Below are the code and all the weights of a small trained network. Each question names an input and a target symbol and asks about switching units off, where a switched-off unit gives its printed mean instead of its output.

import numpy as np


def w(rows, s, z=0):
    codes = np.array(rows[::2]) - 128.0
    scale = np.full(codes.shape[1], s)
    scale[-1] = z or s
    return codes * scale


def norm(h):
    return h / np.sqrt((h * h).mean(-1, keepdims=True) + 1e-5)


def softmax(a):
    e = np.exp(a - a.max(-1, keepdims=True))
    return e / e.sum(-1, keepdims=True)


def log_softmax(a):
    a = a - a.max(-1, keepdims=True)
    return a - np.log(np.exp(a).sum(-1, keepdims=True))


def net(x, mask):
    ids = ['ΔΘΞΨαβγεζημπστφω'.index(c) for c in x.split()]
    T = len(ids)
    res = E[ids] + P[:T]
    u = 0
    for l in range(3):
        r = norm(res)
        for j in range(2):
            rows = slice(3 * j, 3 * j + 3)
            q, k, v = (r @ M[l][rows].T for M in (Q, K, V))
            z = softmax(np.where(np.tri(T) > 0, q @ k.T / 3**0.5, -1e9)) @ v
            o = O[l][rows]
            res = res + np.where(mask[u + j], z, o[:, -1]) @ o[:, :-1]
        u += 2
    return log_softmax(norm(res)[-1] @ U[:, :-1].T + U[:, -1])


Q, K, V, O = {}, {}, {}, {}
E = w([
[120,164,122,137,143,101,81,112],'Δ',
[96,87,81,148,126,112,147,80],'Θ',
[117,161,123,129,134,184,121,130],'Ξ',
[119,105,84,118,118,112,131,141],'Ψ',
[126,176,148,119,96,142,161,146],'α',
[56,140,135,116,152,141,120,96],'β',
[138,179,141,87,126,162,58,110],'γ',
[134,121,77,121,120,131,88,93],'ε',
[254,73,180,186,131,75,164,137],'ζ',
[122,142,122,111,93,93,111,135],'η',
[103,113,149,98,161,155,141,87],'μ',
[116,158,82,132,110,138,74,143],'π',
[109,146,162,89,140,133,85,141],'σ',
[147,110,126,116,104,181,104,82],'τ',
[122,136,106,120,94,104,172,98],'φ',
[108,141,65,131,73,98,169,118],'ω',
],0.03)
P = w([
[181,132,48,179,200,254,177,153],'0',
[85,152,52,60,141,87,76,114],'1',
[110,164,71,61,129,93,89,116],'2',
[114,181,107,89,138,105,87,109],'3',
[117,176,108,81,118,101,79,112],'4',
[120,180,114,95,117,100,75,103],'5',
[108,188,145,128,122,121,41,86],'6',
[116,171,115,113,115,108,57,91],'7',
],0.0098)
Q[0] = w([
[205,70,136,78,146,123,118,94],'L0H1',
[191,114,151,92,42,147,69,25],'L0H1',
[15,138,49,159,125,178,139,142],'L0H1',
[180,164,22,116,115,169,79,119],'L0H2',
[109,53,255,164,166,91,241,188],'L0H2',
[108,131,108,67,43,182,146,171],'L0H2',
],0.0067)
K[0] = w([
[119,91,170,143,118,57,112,78],'L0H1',
[255,110,127,131,214,140,160,196],'L0H1',
[85,166,75,150,172,139,147,85],'L0H1',
[72,126,199,203,195,130,76,151],'L0H2',
[36,189,78,56,92,118,145,52],'L0H2',
[114,113,117,54,171,69,133,224],'L0H2',
],0.008)
V[0] = w([
[117,148,140,190,174,53,144,119],'L0H1',
[1,213,83,96,94,125,103,62],'L0H1',
[132,161,93,111,187,108,156,110],'L0H1',
[124,165,130,139,119,144,67,135],'L0H2',
[102,141,115,104,209,169,167,133],'L0H2',
[126,185,84,127,146,123,91,121],'L0H2',
],0.0099)
O[0] = w([
[203,111,199,171,107,188,188,179,82],'L0H1',
[171,83,118,143,7,160,64,103,254],'L0H1',
[159,176,130,52,69,59,47,102,180],'L0H1',
[101,126,142,79,195,169,173,220,176],'L0H2',
[121,145,254,185,158,101,139,163,166],'L0H2',
[170,47,168,121,150,15,168,122,216],'L0H2',
],0.0087,0.0084)
Q[1] = w([
[185,160,124,190,83,57,254,51],'L1H1',
[140,172,152,54,207,227,30,212],'L1H1',
[54,150,69,153,150,94,136,102],'L1H1',
[228,106,175,58,150,5,22,73],'L1H2',
[137,48,170,107,232,123,165,119],'L1H2',
[94,184,117,178,158,171,180,163],'L1H2',
],0.0087)
K[1] = w([
[136,84,175,135,90,10,241,180],'L1H1',
[115,180,86,44,130,187,60,100],'L1H1',
[129,38,132,132,150,122,122,113],'L1H1',
[194,115,126,203,236,90,205,183],'L1H2',
[159,79,171,122,170,105,178,133],'L1H2',
[61,130,91,84,132,61,30,139],'L1H2',
],0.011)
V[1] = w([
[82,163,105,126,121,166,185,141],'L1H1',
[5,134,72,117,107,145,136,64],'L1H1',
[141,130,132,118,128,47,127,118],'L1H1',
[190,124,123,198,140,89,184,130],'L1H2',
[87,93,119,191,153,167,108,117],'L1H2',
[83,105,106,134,113,114,118,210],'L1H2',
],0.014)
O[1] = w([
[112,164,122,77,182,172,84,99,2],'L1H1',
[173,209,160,32,132,186,88,255,153],'L1H1',
[100,102,176,176,181,186,71,136,219],'L1H1',
[8,60,125,208,138,170,65,143,138],'L1H2',
[140,153,89,191,94,160,121,254,88],'L1H2',
[169,235,104,178,134,70,47,132,107],'L1H2',
],0.0098,0.0079)
Q[2] = w([
[139,205,143,109,118,137,177,107],'L2H1',
[80,132,93,117,127,137,156,71],'L2H1',
[109,130,178,69,3,82,98,117],'L2H1',
[156,203,81,92,157,81,89,168],'L2H2',
[65,71,198,122,142,56,158,216],'L2H2',
[58,177,119,196,252,176,253,129],'L2H2',
],0.012)
K[2] = w([
[122,40,183,110,181,79,123,131],'L2H1',
[89,111,179,203,88,60,107,70],'L2H1',
[180,126,76,198,235,151,204,58],'L2H1',
[156,106,170,119,189,138,125,169],'L2H2',
[179,226,135,27,118,254,127,105],'L2H2',
[95,95,146,87,11,68,41,113],'L2H2',
],0.011)
V[2] = w([
[213,94,230,176,128,75,161,113],'L2H1',
[177,77,129,95,202,137,39,120],'L2H1',
[68,254,129,183,121,80,82,59],'L2H1',
[94,112,194,78,144,161,45,58],'L2H2',
[153,48,68,193,62,96,87,142],'L2H2',
[186,153,20,100,56,146,123,40],'L2H2',
],0.0098)
O[2] = w([
[149,132,212,88,132,74,150,129,179],'L2H1',
[146,182,95,102,225,143,152,181,252],'L2H1',
[109,151,107,163,139,69,88,142,173],'L2H1',
[83,107,132,56,184,168,68,103,209],'L2H2',
[229,81,134,139,167,148,104,152,229],'L2H2',
[169,134,122,79,113,116,126,4,158],'L2H2',
],0.016,0.0032)
U = w([
[181,117,229,150,57,95,190,150,76],'Δ',
[101,169,89,205,194,100,45,179,47],'Θ',
[135,180,77,84,52,181,191,133,115],'Ξ',
[67,67,121,47,162,188,125,116,58],'Ψ',
[157,143,60,136,120,170,77,63,142],'α',
[77,173,183,129,143,6,141,177,103],'β',
[147,151,130,78,229,81,62,124,74],'γ',
[84,184,91,192,49,73,178,131,167],'ε',
[55,134,216,108,72,148,158,158,128],'ζ',
[211,180,94,167,122,60,82,143,116],'η',
[138,67,91,168,88,170,143,203,132],'μ',
[120,160,75,131,170,111,175,147,254],'π',
[124,68,184,162,185,79,147,150,234],'σ',
[126,142,144,55,106,67,185,62,163],'τ',
[224,95,123,102,180,181,189,128,78],'φ',
[28,194,113,123,119,119,69,97,113],'ω',
],0.014,0.0061)

Each question gives the input, a string of symbols that net reads in full, and the target symbol t.
The units are the heads (3 rows each of Q, K, V and O). Each row of codes is followed by its name. A weight is (code - 128) times the scale printed after its matrix; where a second scale follows, it is the last column's (O and U).
mask holds one flag per head, layer by layer. A switched-off head (its flag False) gives its mean, the last column of its rows in O, instead of its output. The means were averaged over made-up inputs and are rounded, as every weight is.
A unit's drop is (log p(t) with every unit on - log p(t) with that unit switched off) / (log p(t) with every unit on - log p(t) with every unit switched off).
The circuit of an input: a set's keep is (log p(t) with only the set's units on - log p(t) with every unit switched off) / (log p(t) with every unit on - log p(t) with every unit switched off). Starting from all 6 units, units are removed one at a time, each time the one whose removal leaves the highest keep (on an exact tie, the one counted first), for as long as the keep stays at least 0.8.
units of the circuit, in order: the units of the circuit, biggest drop first
unit that matters most: the unit with the biggest drop
heads that matter: for each layer, one digit per head in row order, 1 if its drop is at least 0.15 and else 0, layers parted by /
drop of u: that unit's drop, to one decimal
input σ ζ π η Θ, target α: heads that matter -> 11 / 10 / 01
input Ψ φ φ, target Θ: unit that matters most -> L0H1
input μ ω τ α, target ζ: heads that matter -> 11 / 01 / 11
input τ Θ β ω, target Ξ: units of the circuit, in order -> [L1H2, L2H1, L0H1]
input σ η π π Ψ, target β: units of the circuit, in order -> [L0H2, L1H2, L2H2]
input ζ γ Θ γ γ τ, target φ: units of the circuit, in order -> [L2H2, L0H1]
input ε Ξ ω Θ γ, target φ: units of the circuit, in order -> [L2H1, L2H2]
input σ Δ ε Ψ μ Θ, target β: units of the circuit, in order -> [L0H2, L1H2, L2H2]
input α ε γ, target ω: units of the circuit, in order -> [L0H1, L1H1, L2H2]
input Ψ σ γ Θ ω τ σ, target Θ: units of the circuit, in order -> [L1H2, L2H1]
input Θ γ π φ Θ μ, target μ: heads that matter -> 00 / 01 / 00
input Ψ γ Θ Δ β ω τ β, target Θ: units of the circuit, in order -> [L1H2, L2H1]
input Δ π ω Θ φ, target σ: heads that matter -> 01 / 01 / 00
input Θ Θ γ ε Θ η β, target μ: unit that matters most -> L1H2
input μ Δ Θ, target ζ: heads that matter -> 11 / 01 / 01
input β Θ φ π η, target Δ: units of the circuit, in order -> [L1H2, L2H1]
input Ξ Θ μ η Θ η, target ε: heads that matter -> 11 / 11 / 01
input Δ μ σ τ σ Ψ β, target σ: heads that matter -> 10 / 10 / 11
input π Ξ φ Δ σ, target η: units of the circuit, in order -> [L1H2, L2H2]
input Θ β μ Θ Θ Ψ ω ε, target μ: unit that matters most -> L1H2
input γ β Ψ Ψ ε τ Θ η, target τ: heads that matter -> 00 / 01 / 01
input β γ Ξ γ ε π Ψ β, target Δ: heads that matter -> 11 / 01 / 00
input ε τ π Θ Ψ γ, target φ: units of the circuit, in order -> [L2H1, L1H2]
input η σ Θ σ ε φ β, target γ: heads that matter -> 10 / 11 / 10
input ω γ σ Ψ π, target α: heads that matter -> 00 / 10 / 11
input Θ γ Δ Δ Δ π, target μ: heads that matter -> 00 / 01 / 00
input Ψ Θ ε, target Θ: unit that matters most -> L0H1
input Θ Θ Ψ ω α Θ, target μ: drop of L1H2 -> 1.2
